Below are the code and all the weights of a small trained network. Each question names an input and a target symbol and asks about switching units off, where a switched-off unit gives its printed mean instead of its output.

import numpy as np


def w(rows, s, z=0):
    codes = np.array(rows[::2]) - 128.0
    scale = np.full(codes.shape[1], s)
    scale[-1] = z or s
    return codes * scale


def f(y):
    return np.maximum(y, 0)


def softmax(a):
    e = np.exp(a - a.max(-1, keepdims=True))
    return e / e.sum(-1, keepdims=True)


def log_softmax(a):
    a = a - a.max(-1, keepdims=True)
    return a - np.log(np.exp(a).sum(-1, keepdims=True))


def net(x, mask):
    ids = ['ΓΔΣαβεζθμπτω'.index(c) for c in x.split()]
    T = len(ids)
    res = E[ids] + P[:T]
    u = 0
    for l in range(3):
        q, k, v = (res @ M[l].T for M in (Q, K, V))
        z = softmax(np.where(np.tri(T) > 0, q @ k.T / 4**0.5, -1e9)) @ v
        res = res + np.where(mask[u], z, O[l][:, -1]) @ O[l][:, :-1]
        u += 1
        y = f(res @ A[l][:, :-1].T + A[l][:, -1])
        res = res + np.where(mask[u : u + 8], y, B[l][:, -1]) @ B[l][:, :-1]
        u += 8
    return log_softmax(res[-1] @ U[:, :-1].T + U[:, -1])


Q, K, V, O, A, B = {}, {}, {}, {}, {}, {}
E = w([
[48,71,150],'Γ',
[107,128,153],'Δ',
[61,117,181],'Σ',
[4,150,149],'α',
[84,179,129],'β',
[148,94,115],'ε',
[88,127,168],'ζ',
[138,190,78],'θ',
[172,95,129],'μ',
[67,45,118],'π',
[110,130,13],'τ',
[97,84,91],'ω',
],0.019)
P = w([
[113,192,207],'0',
[207,3,79],'1',
[188,36,61],'2',
[172,52,55],'3',
[167,59,53],'4',
[158,65,47],'5',
[148,67,44],'6',
[136,80,38],'7',
[139,84,42],'8',
[130,75,26],'9',
],0.0054)
Q[0] = w([
[82,111,68],'0.h0',
[100,153,4],'0.h0',
[159,9,153],'0.h0',
[113,177,43],'0.h0',
],0.017)
K[0] = w([
[89,130,182],'0.h0',
[156,231,202],'0.h0',
[24,132,24],'0.h0',
[195,242,252],'0.h0',
],0.012)
V[0] = w([
[172,178,96],'0.h0',
[195,105,253],'0.h0',
[7,77,146],'0.h0',
[101,244,91],'0.h0',
],0.0053)
O[0] = w([
[59,55,185,71],'0.h0',
[92,212,250,59],'0.h0',
[1,65,49,252],'0.h0',
[125,220,94,94],'0.h0',
],0.0054,0.0045)
A[0] = w([
[118,82,231,179],'0.n0',
[62,80,235,4],'0.n1',
[194,76,109,174],'0.n2',
[246,180,39,110],'0.n3',
[159,205,42,189],'0.n4',
[234,221,114,115],'0.n5',
[196,125,195,139],'0.n6',
[116,104,194,161],'0.n7',
],0.012,0.0043)
B[0] = w([
[162,185,56,184],'0.n0',
[66,164,121,198],'0.n1',
[42,175,162,253],'0.n2',
[78,133,51,242],'0.n3',
[75,171,206,253],'0.n4',
[238,81,63,158],'0.n5',
[149,162,254,134],'0.n6',
[150,130,72,164],'0.n7',
],0.0088,0.005)
Q[1] = w([
[2,193,87],'1.h0',
[209,1,134],'1.h0',
[6,115,42],'1.h0',
[3,93,244],'1.h0',
],0.0068)
K[1] = w([
[87,174,223],'1.h0',
[160,12,147],'1.h0',
[117,246,121],'1.h0',
[115,102,240],'1.h0',
],0.011)
V[1] = w([
[253,5,67],'1.h0',
[199,189,93],'1.h0',
[160,228,120],'1.h0',
[130,81,3],'1.h0',
],0.0061)
O[1] = w([
[70,106,42,5],'1.h0',
[255,130,46,116],'1.h0',
[197,166,196,153],'1.h0',
[77,205,37,144],'1.h0',
],0.0091,0.013)
A[1] = w([
[111,202,114,131],'1.n0',
[155,132,141,93],'1.n1',
[99,110,128,124],'1.n2',
[162,148,101,2],'1.n3',
[135,81,108,217],'1.n4',
[109,124,204,95],'1.n5',
[137,148,139,144],'1.n6',
[78,88,3,6],'1.n7',
],0.013,0.0056)
B[1] = w([
[162,82,110,251],'1.n0',
[101,64,52,144],'1.n1',
[173,147,116,187],'1.n2',
[98,115,193,138],'1.n3',
[254,166,54,187],'1.n4',
[122,80,129,235],'1.n5',
[140,136,163,168],'1.n6',
[165,82,189,254],'1.n7',
],0.0077,0.0066)
Q[2] = w([
[169,147,147],'2.h0',
[68,117,121],'2.h0',
[254,187,92],'2.h0',
[152,158,186],'2.h0',
],0.0087)
K[2] = w([
[21,80,254],'2.h0',
[61,131,69],'2.h0',
[187,127,148],'2.h0',
[86,203,89],'2.h0',
],0.0047)
V[2] = w([
[88,124,121],'2.h0',
[207,150,131],'2.h0',
[167,5,111],'2.h0',
[125,71,170],'2.h0',
],0.011)
O[2] = w([
[139,101,117,100],'2.h0',
[156,160,195,151],'2.h0',
[197,13,113,242],'2.h0',
[77,66,254,253],'2.h0',
],0.0084,0.0036)
A[2] = w([
[123,195,83,88],'2.n0',
[87,171,105,113],'2.n1',
[192,147,139,177],'2.n2',
[212,144,90,2],'2.n3',
[141,121,150,68],'2.n4',
[136,211,162,169],'2.n5',
[135,130,245,86],'2.n6',
[139,130,33,169],'2.n7',
],0.011,0.01)
B[2] = w([
[74,83,209,151],'2.n0',
[155,113,115,153],'2.n1',
[182,81,88,198],'2.n2',
[36,79,158,141],'2.n3',
[90,71,168,139],'2.n4',
[166,254,99,199],'2.n5',
[117,118,118,254],'2.n6',
[124,67,30,175],'2.n7',
],0.0078,0.0099)
U = w([
[103,84,89,178],'Γ',
[253,139,134,48],'Δ',
[106,195,61,108],'Σ',
[14,151,173,91],'α',
[139,170,205,147],'β',
[194,170,165,137],'ε',
[204,172,131,112],'ζ',
[230,176,19,134],'θ',
[184,119,223,1],'μ',
[138,80,105,172],'π',
[67,156,50,171],'τ',
[184,127,98,112],'ω',
],0.0066,0.0084)

Each question gives the input, a string of symbols that net reads in full, and the target symbol t.
The units are the heads (4 rows each of Q, K, V and O) and the neurons (one row each of A and B). Each row of codes is followed by its name. A weight is (code - 128) times the scale printed after its matrix; where a second scale follows, it is the last column's (O, A, B and U).
mask holds one flag per unit, layer by layer, with each layer's heads first. A switched-off unit (its flag False) gives its mean, the last column of its rows in O or B, instead of its output. The means were averaged over made-up inputs and are rounded, as every weight is.
A unit's drop is (log p(t) with every unit on - log p(t) with that unit switched off) / (log p(t) with every unit on - log p(t) with every unit switched off).
The circuit of an input: a set's keep is (log p(t) with only the set's units on - log p(t) with every unit switched off) / (log p(t) with every unit on - log p(t) with every unit switched off). Starting from the 12 units with the biggest drops (on a tie, the unit counted first), units are removed one at a time, each time the one whose removal leaves the highest keep (on an exact tie, the one counted first), for as long as the keep stays at least 0.8.
units of the circuit, in order: the units of the circuit, biggest drop first
most important unit: the unit with the biggest drop
top k neurons: the k neurons with the biggest drops, biggest first
k most important neurons of layer l: the k neurons of layer l with the biggest drops, biggest first
input π π μ, target Γ: units of the circuit, in order	(1.h0, 2.h0)
input α ε Δ, target α: 2 most important neurons of layer 0	(0.n5, 0.n0)
input θ π α Σ, target θ: top 2 neurons	(0.n4, 0.n5)
input τ β ε β π τ τ Σ ζ μ, target τ: top 3 neurons	(0.n4, 0.n3, 0.n2)
input β Σ ζ, target μ: units of the circuit, in order	(1.h0, 1.n5, 2.h0)
input θ τ μ ζ θ, target θ: top 2 neurons	(0.n4, 0.n5)
input π ζ ζ, target Γ: top 2 neurons	(1.n7, 0.n4)
input α α ε π Σ Γ, target α: units of the circuit, in order	(1.h0, 2.h0)
input ω α τ ζ π ζ π ω μ, target Γ: most important neuron of layer 2	(2.n5)
input τ α β τ μ ε π τ ω, target τ: 3 most important neurons of layer 0	(0.n4, 0.n3, 0.n2)
input θ τ β, target θ: 4 most important neurons of layer 0	(0.n5, 0.n4, 0.n2, 0.n3)
input ε θ Σ ζ Δ, target θ: 3 most important neurons of layer 0	(0.n4, 0.n0, 0.n2)
input β π Σ, target μ: units of the circuit, in order	(1.h0, 2.h0, 1.n5)
input θ τ ζ Δ, target θ: units of the circuit, in order	(0.n5, 1.h0, 2.h0, 0.h0)
input Γ Δ ω β β τ, target τ: units of the circuit, in order	(0.n4, 2.h0, 0.n3)
input Γ τ ζ, target τ: units of the circuit, in order	(1.h0, 0.n4, 2.h0)
input τ π τ α Γ α ζ τ τ Δ, target τ: top 4 neurons	(0.n4, 0.n3, 1.n7, 0.n1)
input τ τ π ζ, target τ: units of the circuit, in order	(1.h0, 2.h0)
input θ ζ τ π θ θ μ ζ π, target θ: most important unit	0.n5
input θ Σ μ Σ μ Σ ζ, target θ: 2 most important neurons of layer 0	(0.n5, 0.n4)
input θ π Γ θ ζ β, target θ: 3 most important neurons of layer 0	(0.n5, 0.n2, 0.n4)
input τ τ β θ β Σ π τ, target τ: top 3 neurons	(0.n4, 0.n3, 0.n5)
input θ Σ θ μ τ μ β ζ, target θ: top 3 neurons	(0.n5, 0.n4, 0.n2)
input α θ τ, target α: 2 most important neurons of layer 2	(2.n0, 2.n2)
input α ω ζ, target α: top neuron	(1.n4)
input α Σ ε Δ π, target α: 2 most important neurons of layer 2	(2.n2, 2.n7)
input π μ Γ ε π Γ π Σ Σ, target Γ: top 2 neurons	(1.n7, 0.n4)
input θ π τ Σ ω, target θ: top 3 neurons	(0.n5, 0.n4, 2.n7)
input ζ α ε ω β, target β: 2 most important neurons of layer 0	(0.n3, 0.n5)
input Γ ω Σ ζ τ μ, target τ: top neuron	(0.n2)
